Each row has a class, written after it.
-37 22 51 35 -5 -49 16 21 23 0 -53 12 6 2 37 7 -13 31 7 19 0 5 -17 16 -4
 30 39 48 19 -12 -22 -8 -56 14 25 60 -17 -13 -3 -14 -101 -17 -4 -> <181>
-74 -1 56 27 -60 -33 15 77 40 -61 10 -25 -10 -82 -36 192 -23 12 -58 -52
 -25 -21 -57 17 -135 129 -33 50 70 19 -60 57 -45 -9 28 41 -15 -129 -50
 49 -134 -64 -56 -> <176>
-123 37 -36 110 21 -88 -32 56 133 38 -94 71 47 -28 32 67 -8 -23 -26 78
 12 -57 -19 3 74 48 16 5 28 0 -106 -43 -44 80 -2 23 -15 1 36 27 -138 8
 89 -> <181>
-52 23 42 76 -46 -14 29 12 -1 40 -27 -5 -12 22 48 33 -22 25 -70 -20 -4 6
 -1 24 -48 65 21 46 42 -36 -15 22 -2 9 15 79 11 -18 37 -32 -79 -63 1 -> <20>
-86 45 -39 91 2 -28 22 69 68 -43 -78 6 -32 -31 49 151 0 -45 -82 -20 4
 -26 16 44 8 46 21 40 58 -12 -123 -45 -31 5 59 39 -41 21 29 -68 -110 -81
 19 -> <176>
-96 5 90 -32 -120 -123 71 128 228 23 32 1 26 -91 44 184 -57 8 -96 -32 -1
 17 -57 -43 -285 219 -123 90 110 43 -50 86 -19 34 49 70 -83 -130 -92 13
 -183 -136 -96 -> <181>
3 22 64 -6 -21 52 69 -39 -108 -25 5 -68 -3 30 -22 -37 -71 63 -114 -97 -8
 14 -19 21 -122 115 41 80 7 72 75 -24 -4 -69 32 -3 63 -136 24 22 -36 -71
 -72 -> <67>
-97 28 -47 84 -12 -163 20 75 46 12 -68 21 10 -52 3 137 -64 -42 -22 -11
 -1 7 -60 50 90 85 31 92 72 6 -122 27 -55 85 -31 106 -39 26 31 -18 -83
 -48 13 -> <121>
-37 -8 66 -17 -61 -2 -51 1 21 -19 85 -71 -14 -26 30 53 29 4 -38 -29 17
 -16 14 -6 -115 61 -59 14 24 17 69 39 -32 -15 -71 11 51 -47 -10 34 -74
 -41 -50 -> <20>
15 33 -30 21 24 69 -54 -79 -22 13 -44 -60 -60 -17 -14 -188 -16 44 45 -12
 -42 61 1 51 -178 -24 21 1 -55 30 103 -19 24 9 -93 10 78 -28 -31 58 132
 79 -3 -> <24>
-66 33 47 72 -24 -36 13 22 20 29 -46 3 -25 22 25 45 9 6 -43 13 -17 10 6
 17 -29 51 60 35 20 -20 -35 -8 -27 -11 -8 63 -23 7 25 -64 -117 -38 10 -> <67>
-3 3 -40 80 48 20 -13 23 20 65 -51 36 -66 -47 38 -52 66 1 44 54 7 55 20
 8 -1 -49 19 -38 -34 -63 -60 -27 9 30 -74 -12 26 49 10 -44 9 42 111 -> <93>
2 -459 273 -298 131 57 85 7 527 -171 20 -6 492 -5 -312 293 232 76 899
 230 -296 -199 -128 29 -297 362 -210 222 355 249 -266 108 -496 -112 -217
 203 -428 -679 -472 110 -75 340 -91 -> <20>
-48 -65 61 -47 -108 -10 -8 55 -58 -8 75 -66 -15 -16 15 83 -43 29 -20 -22
 -19 12 -31 13 -136 89 -96 34 21 -31 35 114 -18 -35 -34 33 29 -60 -47 49
 22 -35 -64 -> <181>
-50 22 8 36 -8 -59 28 -18 0 17 -75 -12 3 21 12 -20 -13 -16 -52 -49 3 7
 -4 18 4 10 47 99 35 8 -24 -14 -37 37 14 108 -49 55 30 -91 -5 -71 11 -> <24>
-60 -17 60 2 -93 39 68 37 -12 -24 -44 -99 -1 -12 7 90 -88 42 -39 -59 -39
 23 -50 21 -215 112 -23 104 -3 -62 -14 77 -22 -73 -14 187 21 -106 -26
 -67 29 -72 -48 -> <188>
-68 -20 43 43 -81 5 -60 42 120 -109 111 -81 14 -64 21 215 -22 -77 -92
 -49 3 11 -32 -3 -266 166 -166 85 14 -34 27 102 10 -80 -127 170 6 -114
 -57 -37 -77 -36 -170 -> <20>
-55 -1 98 -45 -104 -20 6 62 -13 -12 41 -33 -17 -45 7 123 -7 34 -69 -40
 -6 -44 -33 -12 -187 134 -63 37 51 12 6 69 -35 8 8 32 0 -127 -40 35 -109
 -83 -85 -> <188>
135 -203 23 395 251 18 195 -149 -236 30 237 7 123 -105 76 -225 -99 23
 -221 31 64 202 164 9 332 -181 108 259 -234 117 278 -440 -48 203 -196 17
 145 276 -110 23 217 207 506 -> <188>
-72 116 38 -80 -71 54 33 55 7 -30 -97 -79 -7 -10 67 32 -21 11 -49 -108
 35 -16 16 -23 -76 132 91 36 15 -22 -17 -23 -40 -90 15 177 -4 -45 25 2
 -124 -93 -107 -> <20>
-24 31 11 46 15 -49 41 9 -36 57 -29 17 -13 -33 20 -92 -8 62 -1 -24 18 23
 -14 1 81 -10 93 26 2 -30 -26 -53 -8 58 31 6 40 29 30 20 -48 2 78 -> <176>
-30 52 -168 225 25 85 -94 -135 -213 74 83 -93 -135 -56 94 -252 -49 -64
 -83 -81 49 6 95 56 83 -120 -42 5 -76 -166 63 -29 112 150 -196 33 212
 233 149 -77 350 51 176 -> <20>
17 -27 0 -13 -18 27 -62 -9 -60 15 15 -61 -50 -22 44 -5 -20 5 30 -11 -15
 4 30 22 -85 -6 -14 4 -10 -16 99 28 -15 -58 -51 16 16 -8 -26 61 69 28
 -47 -> <24>
-25 -27 76 -37 -80 -30 -17 35 -7 -16 21 -61 -17 -17 21 76 -5 20 -17 -26
 -14 13 -11 9 -150 72 -50 57 29 16 39 58 -43 -50 -20 39 -19 -73 -38 29
 -63 -55 -82 -> <24>
-34 -8 26 -4 -25 -19 -28 7 9 -26 -25 -43 -11 -46 6 15 -36 33 10 -14 -35
 6 -32 40 -66 57 10 63 17 11 -1 40 -40 -27 -23 21 25 -60 -23 42 -35 -9
 -35 -> <121>
-74 -66 45 1 81 -152 30 12 120 47 -73 36 17 -42 -83 13 63 38 126 104 -43
 5 -32 35 47 -39 72 -22 20 -11 -45 -145 -105 4 58 -98 -18 7 -20 -56 -127
 59 118 -> <24>
-73 17 78 -66 13 -166 42 53 107 23 -29 73 93 -81 -31 33 3 71 60 24 -20
 16 -62 -8 86 27 76 4 24 -8 -92 7 -9 -28 46 -2 -61 -73 -29 -38 -168 6
 -42 -> <188>
-65 43 -5 94 23 -26 2 14 27 -32 5 -4 6 -21 -17 35 19 -57 -41 -52 37 41
 -14 22 47 -9 57 40 -25 35 0 -11 -45 59 -57 86 -9 -23 46 -53 -38 26 47 -> <64>
-52 51 58 -48 -35 -61 2 95 116 -40 -52 33 12 -18 -24 146 26 1 71 8 -21
 11 -67 -7 -65 116 -3 -12 60 78 -88 59 -77 -22 6 60 -34 -119 -53 115
 -202 -54 -113 -> <20>
-39 -26 21 -8 9 -33 21 27 -36 -1 -98 22 -14 -31 -26 -17 -28 50 84 8 -59
 65 -50 48 -15 29 29 38 -23 -26 -26 69 -51 -44 -11 56 38 -50 -29 33 29
 25 -10 -> <93>
9 -3 39 -52 -18 10 -88 4 -38 -33 9 -31 -29 -37 15 20 15 -7 22 -1 -19 -21
 -6 13 -60 36 -23 9 -2 4 53 54 -46 -48 -50 -21 12 -54 -32 49 -35 8 -95 -> <121>
-28 24 58 39 -27 16 6 29 -54 20 -43 -14 -28 16 75 -24 12 34 -77 -35 -5
 39 3 23 -56 52 26 79 -5 -42 17 26 -6 5 -11 68 -4 -17 19 -56 -45 -36 -12 -> <176>
-71 -46 142 -145 85 -242 53 -16 409 -198 -136 -113 50 252 -271 285 78
 -38 -64 128 -209 -239 -101 -3 -155 218 -61 200 189 193 78 -183 -318 167
 233 -104 -264 39 -5 -247 -583 -127 -88 -> <64>
57 -15 70 -62 -29 195 -38 -120 -141 -45 12 -120 -77 90 52 -123 33 -5 35
 -61 -3 38 74 25 -121 -95 68 -24 -129 -44 208 -32 8 -216 -14 88 99 16 28
 -28 64 44 -53 -> <24>
28 -59 58 -97 -118 110 -24 -63 -113 -11 132 -170 12 26 7 -115 -12 34 -40
 -109 19 18 45 -36 -135 10 -49 96 -36 34 182 89 -3 -64 -97 36 24 -75 -14
 55 87 -14 -75 -> <176>
-32 108 2 93 3 7 -53 74 120 -94 100 134 -17 15 -8 170 50 -171 -78 -82 96
 -7 -30 -55 -25 28 -116 -112 -78 83 35 73 51 70 27 19 44 -50 45 117 -5
 -17 -74 -> <188>
-4 -19 57 -69 -41 27 -31 -3 -53 -7 31 -72 -2 -33 27 -12 11 44 -21 -45
 -18 -16 10 -4 -96 38 -15 38 6 -16 62 21 -19 -47 -40 7 28 -60 -39 16 5 3
 -41 -> <176>
-74 30 72 -5 -91 29 -33 -6 34 -44 6 -65 -19 25 25 50 46 -22 -28 -27 20
 -31 38 -20 -77 33 9 14 -29 -11 42 20 -73 -25 -74 84 -16 -37 27 -27 -138
 -14 -32 -> <24>
-11 -19 35 19 -46 10 20 14 4 -34 64 -75 16 -20 -5 129 -6 -2 -74 -38 5
 -15 4 -5 -151 34 -52 25 35 34 7 -24 -60 -42 -37 30 9 -62 -76 19 -21 -39
 -19 -> <93>
-44 5 29 71 -10 -73 22 43 32 1 -32 18 11 -4 23 72 13 17 5 19 8 8 -22 10
 18 9 -3 45 29 -12 -55 12 -58 31 -9 59 -2 -5 -4 0 -65 -20 38 -> <93>
-40 63 19 54 -22 2 37 31 -38 31 -76 -23 35 5 24 -59 -7 58 -30 -25 16 26
 -17 37 43 -6 91 35 19 -55 -34 -27 -42 -5 15 67 66 -16 50 -49 -39 -27 35 -> <20>
-32 36 11 17 -6 -21 -6 -2 -27 13 -58 -3 -1 8 2 -36 2 21 -13 -18 -9 10
 -20 21 52 4 59 6 -4 -18 -23 0 -22 6 8 40 27 16 34 -35 -19 3 13 -> <176>
-20 24 59 15 -45 0 6 23 -42 -22 27 -35 -1 -24 14 61 -42 25 -36 -32 -7
 -13 -4 2 -48 101 -26 34 27 11 3 33 -41 -21 -4 3 39 -75 -18 118 -85 -61
 -44 -> <20>
-29 65 -17 63 20 -10 -8 -35 -70 -3 -124 4 10 -2 13 -122 -34 46 24 20 -42
 3 -8 31 123 -66 95 18 -26 -69 -87 -4 -18 -34 28 33 27 20 56 -97 -7 0 15 -> <67>
-26 -2 46 -56 -85 7 -2 50 -8 -14 25 -57 1 -17 5 68 -18 14 -26 -25 -16
 -20 -11 -7 -109 45 -47 13 19 17 8 68 -55 -37 12 27 -7 -67 -23 4 -35 -47
 -85 -> <188>
-32 -20 32 -18 -50 -4 -26 26 16 -18 34 -54 -19 -48 14 65 -22 10 -17 -45
 -14 -10 -20 20 -134 89 -25 69 38 -12 20 57 -11 -24 -32 19 4 -85 -43 58
 -27 -30 -43 -> <121>
-67 -9 38 311 -96 -212 105 -50 385 -35 259 -132 77 -265 218 185 -158 38
 -143 -256 175 42 -63 -78 -247 297 -145 304 166 -13 -313 -18 168 207
 -117 313 33 -138 14 -114 -79 -304 173 -> <20>
-20 -28 66 -15 -113 14 -60 -4 -49 -56 43 -111 -42 -8 38 107 -27 -47 -59
 -65 -38 -8 -1 15 -217 119 -115 116 9 -27 111 84 -43 -39 -110 130 25 -49
 -55 -12 16 -64 -113 -> <24>
-24 26 127 88 -24 -37 43 8 71 -42 7 -60 23 64 49 47 23 69 -40 -35 -9 -35
 11 -18 -105 70 39 207 90 86 10 -15 -82 99 2 95 -143 -68 -39 61 -257 -97
 12 -> <181>
10 35 30 50 33 2 -49 -83 -58 73 -58 -13 31 91 41 -170 70 38 -56 7 -2 -4
 47 36 -13 -72 87 60 16 18 58 -63 -34 17 -24 -1 -1 54 17 -50 7 -4 54 -> <93>
-8 75 82 -13 -30 62 -6 6 8 -68 -4 -64 10 -27 18 22 -14 21 -92 -120 -2 -6
 -30 8 -137 129 60 95 22 -5 21 -23 -14 -76 26 112 25 -97 -12 -19 -87 -40
 -92 -> <64>
-23 20 47 -21 -39 24 -23 22 -44 -24 21 -45 -3 -25 18 19 -12 25 -8 -23
 -11 -8 2 10 -50 55 -3 29 -8 -15 20 27 -36 -33 -53 -5 60 -52 -15 41 -18
 -20 -25 -> <67>
-47 20 20 60 -3 -24 18 -29 86 -25 3 9 26 12 -22 68 -40 0 -61 27 -59 -7
 -4 31 -130 45 -4 -28 -7 37 -6 -104 -20 -56 13 -33 69 -72 -64 8 -29 29 2 -> <67>
-47 -79 45 112 -19 3 104 33 -46 -13 34 -75 51 119 48 47 1 79 -92 14 72
 -51 37 -11 -98 29 -28 169 42 37 46 -139 -116 98 -25 43 -17 8 -40 66 -44
 -116 93 -> <93>
-46 -30 73 -51 -81 66 -31 16 -6 -71 72 -61 -21 -17 -19 71 -18 11 -80
 -108 -6 -9 -6 -22 -169 50 -102 124 -9 25 74 239 -2 7 -119 44 -11 -92
 -13 85 96 -43 -74 -> <121>
-26 -14 77 -9 -74 13 -3 26 10 -26 34 -58 -12 -1 30 118 -18 0 -58 -35 -21
 -2 -2 4 -175 106 -70 52 30 4 46 61 -31 -34 -13 64 5 -94 -39 37 -62 -58
 -66 -> <20>
-13 30 22 26 7 7 13 -15 -9 18 -25 -4 -3 13 42 -54 -19 39 -21 -11 -14 -11
 4 6 19 -3 53 27 -10 -20 -2 -3 -11 3 15 35 7 0 24 -32 -30 -4 1 -> <188>
15 97 171 -210 22 -108 -61 0 -105 0 -88 39 101 -198 24 -91 71 125 203 26
 55 -8 -75 -1 140 46 169 -106 52 89 -98 -102 -162 -39 16 36 21 -127 -83
 37 -241 11 -139 -> <20>
8 -43 31 -83 -91 1 -16 18 -121 -38 9 -88 -27 46 34 32 -45 26 -40 -79 -35
 23 -17 37 -109 76 -58 77 16 1 100 122 -55 -49 -44 88 48 -35 -37 9 117
 -51 -121 -> <93>
-41 25 -7 46 -22 -28 13 12 -6 58 -39 3 -8 -4 20 -43 -19 35 -5 32 -13 9
 -11 22 32 -41 36 -24 -4 -29 -26 28 -12 39 7 36 12 26 38 -61 1 18 36 -> <188>
-10 6 27 -29 -26 48 -24 26 -65 -36 7 -47 -31 -20 10 14 -18 12 1 -27 0 1
 5 3 -37 38 -6 4 -13 6 29 37 -47 -63 -21 -7 18 -57 -14 65 -17 -3 -68 -> <181>
11 36 82 -33 -90 19 -20 39 -43 -23 71 -35 -16 16 50 61 -26 -31 -98 -65 7
 17 6 -28 -148 92 -83 51 -18 22 74 72 -22 -5 -6 33 3 -66 -30 72 -10 -55
 -84 -> <64>
-61 22 36 51 -19 -42 28 37 29 12 -45 15 -12 22 29 52 -14 8 -21 3 13 10
 -21 12 -26 43 22 25 18 -2 -45 16 -41 19 14 72 -13 -4 17 -9 -72 -38 8 -> <181>
-36 -9 13 -57 -63 16 -12 13 0 -23 3 -50 -21 -6 9 9 -3 8 -31 -49 7 -7 -8
 -16 -95 67 -28 26 6 15 33 69 -33 -34 -9 38 2 -75 3 26 -54 -35 -77 -> <93>
-22 -26 0 36 13 -35 -18 -3 71 -36 -7 8 20 -36 27 46 -66 -1 -21 19 -32 6
 -43 54 -43 58 -23 27 -9 5 43 1 -35 -32 17 36 73 -58 -20 -44 -2 16 -63 -> <188>
-80 64 32 110 -60 -104 -15 88 -31 60 -39 60 16 -3 93 36 -10 -13 -64 0 46
 25 -14 23 76 57 25 43 20 -63 -65 33 -36 51 -17 86 33 27 48 1 -81 -50 26 -> <181>
-42 -24 16 88 -10 -49 47 9 4 36 -18 17 -23 22 9 24 -31 10 -13 25 -7 22
 -16 18 -22 12 7 16 5 -13 -12 -10 -36 50 -1 52 23 24 2 -21 -8 -5 66 -> <181>
-50 -34 100 -14 -87 32 -12 108 11 -102 37 -75 -129 -120 37 320 -68 32
 -58 -10 -16 -52 -52 -4 -196 172 -72 4 7 -27 65 30 -58 -71 69 16 34 -154
 -35 102 -280 -58 -131 -> <176>
-50 59 15 64 -14 -29 26 37 64 27 -59 4 11 -1 7 45 -3 5 -49 0 16 8 -25 12
 -23 44 40 7 39 -12 -54 -21 -25 38 31 78 1 1 31 -40 -95 -37 23 -> <20>
-26 35 68 -67 6 -52 14 42 68 -16 -56 10 57 -37 3 -32 -3 83 15 1 -13 1
 -40 -11 -22 73 57 40 27 50 -30 -33 -64 -12 41 2 -20 -82 -37 26 -113 -9
 -57 -> <64>
-1 56 49 -57 -47 42 -58 32 15 -29 28 -50 -37 -65 44 40 40 -17 10 -72 33
 5 17 -6 -88 55 -1 -6 1 10 -12 -33 -24 -93 -47 28 41 0 -7 30 -48 -30 -93 -> <24>
-46 51 -15 48 32 -121 38 76 -18 70 -122 112 85 -40 42 -28 -28 -5 198 119
 -7 91 7 67 309 -107 34 -38 -16 -97 -135 21 -97 -133 -21 -7 48 31 22 -11
 69 69 -36 -> <20>
-51 -39 88 -39 -79 -5 9 4 -98 -101 -10 -116 -8 21 12 59 -49 33 -63 -74
 -2 7 -18 19 -47 83 6 170 -18 1 91 86 -110 -79 -61 127 41 -91 26 -32 -50
 -75 -106 -> <64>
-65 30 128 21 -1 -151 31 171 146 4 12 96 65 -37 -40 191 46 -4 -38 50 2
 63 -62 3 -123 113 -65 60 51 75 -75 10 -69 27 32 -39 -82 -68 -79 74 -177
 -45 -49 -> <64>
-171 40 -24 65 -74 -78 59 160 145 -157 -1 47 -37 -54 -73 460 -70 -99 -75
 -97 -37 -46 -126 61 -94 217 -57 106 124 -89 -196 193 58 -14 48 191 -82
 -119 3 3 -178 -106 -126 -> <64>
-92 1 65 109 -59 -65 36 56 112 -22 13 10 -38 58 30 190 -5 -39 -164 -19
 22 33 -31 16 -183 129 -47 69 20 80 8 -6 -51 106 7 115 -28 -5 -11 -17
 -128 -86 1 -> <176>
-82 53 0 69 -16 -28 19 69 -22 -11 -59 -26 -13 -18 45 127 -31 -4 -55 -65
 -21 12 -24 55 -18 114 47 88 38 -46 -69 -9 25 -27 -59 137 37 -6 25 -36
 -19 -47 15 -> <67>
-25 -1 33 92 -16 12 4 -71 -44 8 -22 -43 -9 32 11 -88 -17 52 -74 -27 -28
 4 -9 25 -37 -6 77 80 -10 -22 40 -51 -27 55 -3 83 23 9 1 -67 -34 5 50 -> <176>
-16 -25 45 -27 -33 25 -35 -30 -22 -33 32 -83 -39 -8 26 -2 -16 24 -13 -59
 -17 -15 17 8 -152 70 -14 66 12 29 91 25 -31 -3 -71 53 11 -45 -44 39 22
 -17 -47 -> <181>
-35 -26 21 -1 -30 -10 -4 19 17 100 -35 16 -30 10 47 -26 31 24 -59 52 16
 2 7 -17 -76 -9 -24 0 22 -32 14 41 37 -2 72 14 -62 30 45 -56 -78 -11 12 -> <93>
